Each row is followed by its class number.
[ 21  -4 -39 -38 -53 -20  12 -43 -43 -51  90  27  -6  55 -19  24  -7  12
 -10  23  31  26  11  25 -22   9   0 -41 -24  12 -15  50  27 -16  10] -> 9
[ 18   0 -59 -40 -47 -15  20 -60 -41 -54  82  18 -22  50 -23  26  20  25
  -1  13  40  30  13   3 -15   5   9 -23  -7   3 -11  52  24 -25   2] -> 8
[  4 -13  40  -5  54  10  29 -18  -4 -33   6 -23  30  37  65 -54 -13 100
 -16 -48  -6   0 -23  -8  -1 -41 -43 -28 -46  -9  22 -62  62 -41 -14] -> 7
[-17 -33  25 -28 -22 -57  33   0 -57 -43  16 -27  13  -9  31  -9 -67  80
 -51 -25  50  34 -24  14   9   9 -70 -26 -76 -13 -26 -44   0  -8 -49] -> 9
[ 23  -7 -51 -41 -60 -30   8 -35 -43 -63  87  18 -33  63 -23  20  10   6
  12   3  31  21  16  16  -3   8  -8 -27 -30  13   6  40  33 -23  -6] -> 5
[-20  -8  20 -15 -22 -39  14 -16 -41 -58  12 -18 -11 -79   8  16 -21  88
 -26  -7  25  22  -9  14  -2  36 -51 -29 -64  -7 -57 -69  29 -23 -70] -> 6
[ 34  11 -58 -24 -14  14   4 -42 -23 -25  61  15  28  55 -67  14  19  11
  37  46  24  35   9  39 -19  35  27   4 -27  19  -9  73  17 -59   6] -> 3
[ 24   3 -40 -43 -46 -11  22 -59 -41 -44  81  29 -26  37 -19  24  15  20
  -4   0  34  27  17  -2 -20  18   4 -27 -32  16  -2  52  25 -18   0] -> 4
[ -4  -7  52   2  69  18  31  -4   7 -42   6 -45  35  18  55 -58  -7  94
 -28 -40   4  12 -20  -4 -16 -47 -40 -32 -59 -14  20 -68  65 -18 -11] -> 3
[  1 -27 -28 -31 -50 -62  18 -36   9 -37  51   0  28  -5 -26  -1   6  60
 -24 -41  13  54 -18  11  -1 -16 -70 -45  25 -11 -42  34  47  13  -1] -> 9
[-12 -14  12 -31 -32 -50   4 -16   1 -53  58  -4  16  -5 -27  13 -14  93
 -58 -61  25  71  -8  -1 -12 -31 -65 -40  -1  11 -14  16  42 -41   9] -> 4
[-33   1   3 -23 -34 -27  20  -8 -59 -57   5 -12 -10 -61  20   7 -24  75
 -26  -8  35  12 -32  33   5  31 -61 -16 -69 -12 -60 -86  37 -32 -76] -> 0
[-20 -14  19 -21 -26 -42  25  -3 -62 -50 -16 -15  -4 -13  43 -16 -69  78
 -55 -32  49  19 -29  15  26   7 -59  -7 -86 -11 -10 -40   2 -24 -30] -> 0
[ 40   8 -46 -14 -18  -3   3 -68 -15 -16  46  24  13  31 -54  12  23  31
  22  24  24  26  16  31 -28  34  23  -9 -19  10  -7  84  13 -42  26] -> 6
[-21  -6  28 -17 -16 -43  19 -22 -46 -65  10 -15  -9 -72  14  12 -26  88
 -33  -3  29  23 -10   9  -2  39 -49 -30 -79  -7 -51 -75  24 -16 -68] -> 6
[-37 -14  16 -30 -26 -49  20  -2 -66 -39   6 -16   7 -36  50 -16 -69  71
 -64 -30  44   6 -33  -2  10  19 -60  -7 -93  -9 -23 -43  -5 -47 -52] -> 2
[-30 -24  18 -31 -17 -50  27  -5 -67 -36   5  -4   6  -8  28  -9 -56  70
 -40 -26  34  25 -14  -1  24  22 -58 -23 -74  -2  -9 -39  -5 -34 -42] -> 7
[-46  23  -2 -26  47  13 -12  17   0 -35  20 -66  53 -53  -1 -38  34   6
 -12 -18  -3  -6  30  14   7  -6  29   4 -50 -18 -13 -29 -26  -8   1] -> 5
[-17 -19  38 -13  76   3  12  -6  30 -46  14 -45  84  30  22 -71 -12 114
 -46 -66  -3  23 -12  -3   4 -60 -20 -14 -48 -31  25 -57  33 -35  -6] -> 5
[-17 -17  24 -25 -18 -51  31  13 -59 -44   8 -33   1 -13  22 -12 -60  65
 -36 -23  48  25 -24   7  18  10 -66 -18 -93  -4 -14 -36   3 -16 -48] -> 3
[  2   0  38   3  53  18  38 -23   2 -56   7 -55  26  19  68 -49   2  99
 -25 -47  13  13 -31 -11 -12 -51 -31 -18 -46 -26  16 -71  54 -26  -6] -> 8
[-14 -11  16 -28 -26 -36   3 -12   6 -52  52 -11  18  -3 -41  11 -15  86
 -62 -57  24  74  -5   4 -14 -27 -65 -39   0  16 -12  21  46 -49  17] -> 4
[ -4 -21  53 -11  90  19  13  -5  16 -43  21 -37  72  -2  14 -65  -6 105
 -43 -48  -9  18   8   8  -5 -55 -11 -18 -35 -25  29 -44  36 -44  14] -> 6
[-14 -16  26 -13 -19 -41  35   1 -53 -48  -9 -25  -7 -39  28  -8 -70  85
 -38 -30  32  20 -23   1  10  20 -50 -25 -94  -1 -13 -35   8 -24 -32] -> 6
[ 19  11 -65 -28 -33  -9   1 -58 -23 -13  60  44  22  74 -55  12  15  20
  28  31  15  24   6  26 -11  28  10 -14 -13  16   2  82  17 -71  10] -> 7
[-11 -15  15 -26 -22 -37  10 -21   8 -50  52  -9  14  -5 -26   7  -8  91
 -57 -51  25  65  -2   0 -18 -28 -57 -34  -2  14  -9  17  43 -44   8] -> 4
[-17   3  29 -18 -44 -44  28 -18 -44 -61  12 -24 -22 -56  24  25 -29  79
 -25  -9  44  24 -32   2  -1  33 -68 -22 -90  -8 -58 -78  30 -18 -86] -> 4
[ -8 -22  42 -10  96  23  10  -3  20 -36  27 -43  94  37  25 -70  -9 106
 -46 -32   7  30   1   8  -4 -59 -18 -22 -33 -36  12 -50  22 -28 -12] -> 9
[-10  -8 -42 -28 -48 -65  12 -40  -1 -37  39  -2  24 -15 -12   1  14  56
 -10 -40  14  43 -21  -6   6 -20 -63 -26   5 -11 -31  29  57   1   3] -> 1
[ 39  -1 -44 -19 -26   4   4 -45 -24 -16  66  24  37  65 -44  16  12  30
  22  36  30  34  10  43 -33  33  23  -8 -21  10 -15  66   9 -54   5] -> 9
[-17  -1  13 -24 -35 -40  -5 -15   5 -48  29   6  11   4 -32   4  -8  86
 -45 -64  30  49  -4  24 -10 -30 -70 -29  13  -1  -8  11  56 -42  25] -> 0
[-32 -10  -4 -26 -23 -32  -1 -20   1 -40  50  15  27   5 -43  -2  -3  85
 -46 -51   9  60   4   5  -6 -21 -64 -53  24   6  -6  18  34 -64  12] -> 7
[-11  -8  44  -4  45  18  32 -13   7 -58  -4 -39  36  -6  86 -64  -7  93
 -41 -41   6  -2 -30 -12  -9 -40 -42 -17 -62 -19   6 -63  62 -49 -15] -> 2
[ 23  15 -51 -17 -20   3   5 -63 -14 -28  49   9  12  47 -61  19  16  30
  11  23  29  38  -1  25 -24  25  25  -4  -8   5 -21  64  16 -66  17] -> 8
[-23 -18  13 -22 -24 -42 -14  -9  10 -51  47  -3  20   9 -33   2 -23  85
 -55 -67   3  57   3  12  -5 -26 -48 -46   0   0  -4  -4  44 -55  16] -> 5
[-25 -17  25 -31 -27 -51  24   5 -65 -48   9 -17   8 -16  47 -18 -64  68
 -70 -26  48   9 -28  -3  18  14 -74 -11 -96  -1 -22 -29   3 -41 -51] -> 2
[-17   8  32 -13  90  17   6  -4  13 -39  13 -48  92  11  32 -75   6  86
 -37 -51   7   8  -7 -10   7 -62  -8  -5 -48 -35  23 -54  33 -39  12] -> 1
[-15 -36  29 -15 -24 -69  20  12 -58 -38  10 -23   4   2  29 -19 -70  72
 -41 -49  37  25 -22   4  23  10 -58 -17 -93 -12  -7 -48  -9 -21 -50] -> 5
[-17 -10  39 -22 -26 -47  32  -4 -56 -45 -24 -12 -11 -19  39  -7 -64  79
 -59 -29  48  16 -21  21  21  11 -62 -10 -89 -12 -16 -34   3 -24 -22] -> 0
[ -7 -17  14 -16 -21 -38   4 -17  12 -63  41  -9  14 -22 -36   1  -5  93
 -49 -52  13  59   7   6 -15 -26 -57 -49  10  13 -13  23  57 -35  29] -> 6
[-36   0  25 -24 -32 -36  20  -6 -50 -67  10 -20  -4 -75  38   5 -29  78
 -44  -6  34  12 -29   8   2  36 -71 -21 -84  -8 -75 -77  28 -50 -83] -> 2
[-17  67   0 -34   6  34  -3  13 -27 -45  25 -33  10 -19  -3   1  18  -6
  15  33   0 -52 -10  56  12  -3  -1  13 -72 -21 -26 -39  15 -30 -25] -> 0
[  1 -12  51   5  60   8  28 -14  11 -46  11 -49  42  22  78 -58  -7 105
 -29 -35  11  16 -19   2 -17 -49 -46 -39 -55 -28   7 -72  54  -9 -21] -> 9
[-26  -8  -8 -26 -18 -28   5 -15   3 -52  33 -15  20  -3 -29  12  -8  94
 -51 -54  24  65 -11  -1  -9 -26 -47 -33  22   0 -12  -1  45 -50  12] -> 8
[-14 -18 -47 -36 -65 -49  13 -18  -8 -47  17  11  15  -6 -22   0   4  42
 -12 -51  16  48 -24  19  23 -19 -69 -32  20 -13 -24  35  67   1  26] -> 0
[-16 -26  29 -15 -24 -55  31   4 -51 -39   9 -30  13 -14  46 -13 -64  83
 -46 -21  49  25 -24  10   1  12 -58 -24 -85  -8 -22 -45  -2 -15 -48] -> 9
[-10  -8 -44 -36 -75 -57  22 -36   4 -50  20  14   0 -13 -18   0   6  54
  -4 -52  18  38 -26  10  11 -15 -64 -22  16 -13 -17  36  62  -3  11] -> 0
[ 29  17 -63 -30 -24   1   1 -42 -18 -27  57  24  26  57 -53  11  16  17
  40  32  19  27   1  27 -21  33  29   1 -33  18   6  65  33 -61   3] -> 3
[ -9 -17  48  -2  49  13  31 -13   1 -58   6 -41  37  -1  84 -57  -3  98
 -42 -38  11   5 -24  -6 -12 -44 -55 -18 -58 -19  -3 -64  63 -40 -21] -> 2
[-54  37  -2 -31  33   7  -3  18 -14 -54  23 -61  59 -85  32 -40  40   9
 -31  -6  12 -11  15   8  -3  -5  10   0 -65  -8 -39  -9 -14 -33   9] -> 2
[-32   0   6 -14 -35 -38  24 -15 -49 -72  12 -33 -10 -55  24  22 -24  82
 -25  -5  37  34 -41   8   1  22 -58 -22 -61 -18 -60 -89  33 -32 -73] -> 8
[-13 -10  28 -17  76  19  15   7  19 -49  15 -51  79  27  28 -66  -7  96
 -30 -45   8  20  -5 -10   1 -62 -16 -12 -45 -21  29 -40  48 -25   3] -> 3
[  5 -11  64   7  60  16  27 -16  13 -42   6 -43  37  17  83 -57 -12 104
 -35 -46   4   5 -22   3 -23 -46 -37 -43 -54 -27   7 -87  65 -15 -13] -> 9
[-32  31   7 -34  46  18  13  10 -12 -48  29 -61  46 -66   9 -29  34  21
 -26  -9   9   9  20   3  -2  -4  24  -2 -67   1 -24 -10 -20 -15   7] -> 4
[  8  -6  49   8  59  13  36 -20  14 -54   6 -40  34  -3  49 -57  -4 113
 -29 -43  -3   3 -28  -7 -21 -41 -37 -29 -56  -9  14 -63  66 -16 -12] -> 6
[-38  -5  18 -32 -30 -36  16 -13 -66 -68  24 -16  10 -70  37   6 -29  72
 -51  -3  39  16 -23  12  -3  43 -59 -10 -88  -7 -62 -76  16 -51 -79] -> 2
[ -1   4  38   1  75  10  21 -19  -2 -29   5 -47  42  12  75 -63  -1  98
 -31 -46   5  -2 -19 -13  -5 -49 -34 -16 -64 -22  16 -69  53 -25 -14] -> 1
[-19  -7  28 -13  71  20  11   6  22 -39  14 -44  69  22  26 -72  -7  88
 -31 -66 -15   8 -16   0   8 -54 -16 -20 -48 -34  33 -66  35 -38  -6] -> 5
[-12  -9  27 -18  75  22  17   0  23 -46  28 -40  81  22   6 -64  -5  93
 -35 -38  -3  16 -18  -7  -4 -58 -18  -5 -31 -15  24 -49  46 -26 -15] -> 3
[ 14  -1 -45 -45 -58 -16  16 -58 -46 -53  81  37 -22  22  -3  13  13  11
 -14  10  36   3   8   4 -27  22   1 -15 -24  19 -19  49  34 -45   0] -> 2
[-47  40  -7 -24  44  -6  -8  13 -22 -37  31 -65  66 -67   4 -35  38   0
 -13   2  10  -5  28   4   4   0  18   6 -69  -9 -36  -9 -22  -3   3] -> 1
[ -3 -15  30 -23 -14 -53  32  -6 -54 -48  -5 -22  -6 -35  28 -10 -67  80
 -43 -35  35  11 -36   6  11  15 -52 -14 -88   2  -7 -43   9 -19 -27] -> 6
[-52  38 -14 -36  52  32   8  -2  -9 -54  26 -79  50 -64  -1 -30  37  24
 -19 -16  13  10  21   9   0 -16  28   0 -38 -27 -25 -26 -19 -25  15] -> 8
[-10 -10  46 -14  83  19  12   0  27 -39   9 -36  73  31  25 -67  -5 103
 -40 -64 -12  12  -8   1   8 -55 -14 -19 -47 -34  33 -63  30 -41  -2] -> 5
[  3   8  54   5  64  -1  25 -22   3 -37   3 -42  51  16  68 -56   1 104
 -18 -49  13   1 -23 -12 -10 -48 -39 -14 -71 -32  11 -74  57 -24 -12] -> 1
[-19 -29  28 -25 -14 -59  22  -6 -56 -39  -6 -21   8 -14  30 -13 -67  74
 -50 -47  37  24 -28  15  23  18 -48 -18 -94 -19 -15 -63  -6 -26 -35] -> 5
[-16 -16  13 -22 -23 -48  37  -7 -67 -43   7 -34  -4 -16  36  -5 -56  80
 -42 -31  52  21 -41   1  13  10 -53  -9 -79 -16 -23 -56   1 -31 -50] -> 8
[-13 -13   6 -23 -20 -35  11 -20  14 -50  34 -12  10 -32 -27   3 -12  99
 -42 -55   7  46  -1   7 -23 -21 -49 -36   5  18  -2  18  60 -44  25] -> 6
[-14  63  -4 -29  47  21 -12   4 -20 -31  33 -57  29  -6 -12  -7  28 -10
  29  42  12 -42   4  33  13 -10   0  18 -76 -26 -33 -37  10 -22 -35] -> 1
[ 30  11 -50 -20 -20   3 -10 -51 -10 -22  51  22  23  56 -56   6  22  16
  20   5  13  27  14  30 -13  33  36  -6 -24   6   0  60   5 -57  20] -> 5
[ 21  -6 -44 -40 -57 -33  -1 -44 -42 -47  81  33 -18  52 -29  19  11   9
  -1  -9  23  24  20  21  -4  20   3 -38 -29   7  -4  45  28 -29  10] -> 5
[-21 -11  21 -22 -20 -44  29   9 -59 -51   7 -29   7 -13  21 -10 -63  59
 -34 -20  46  23 -33   4  16   9 -59 -18 -93 -10 -14 -50   6 -10 -44] -> 3
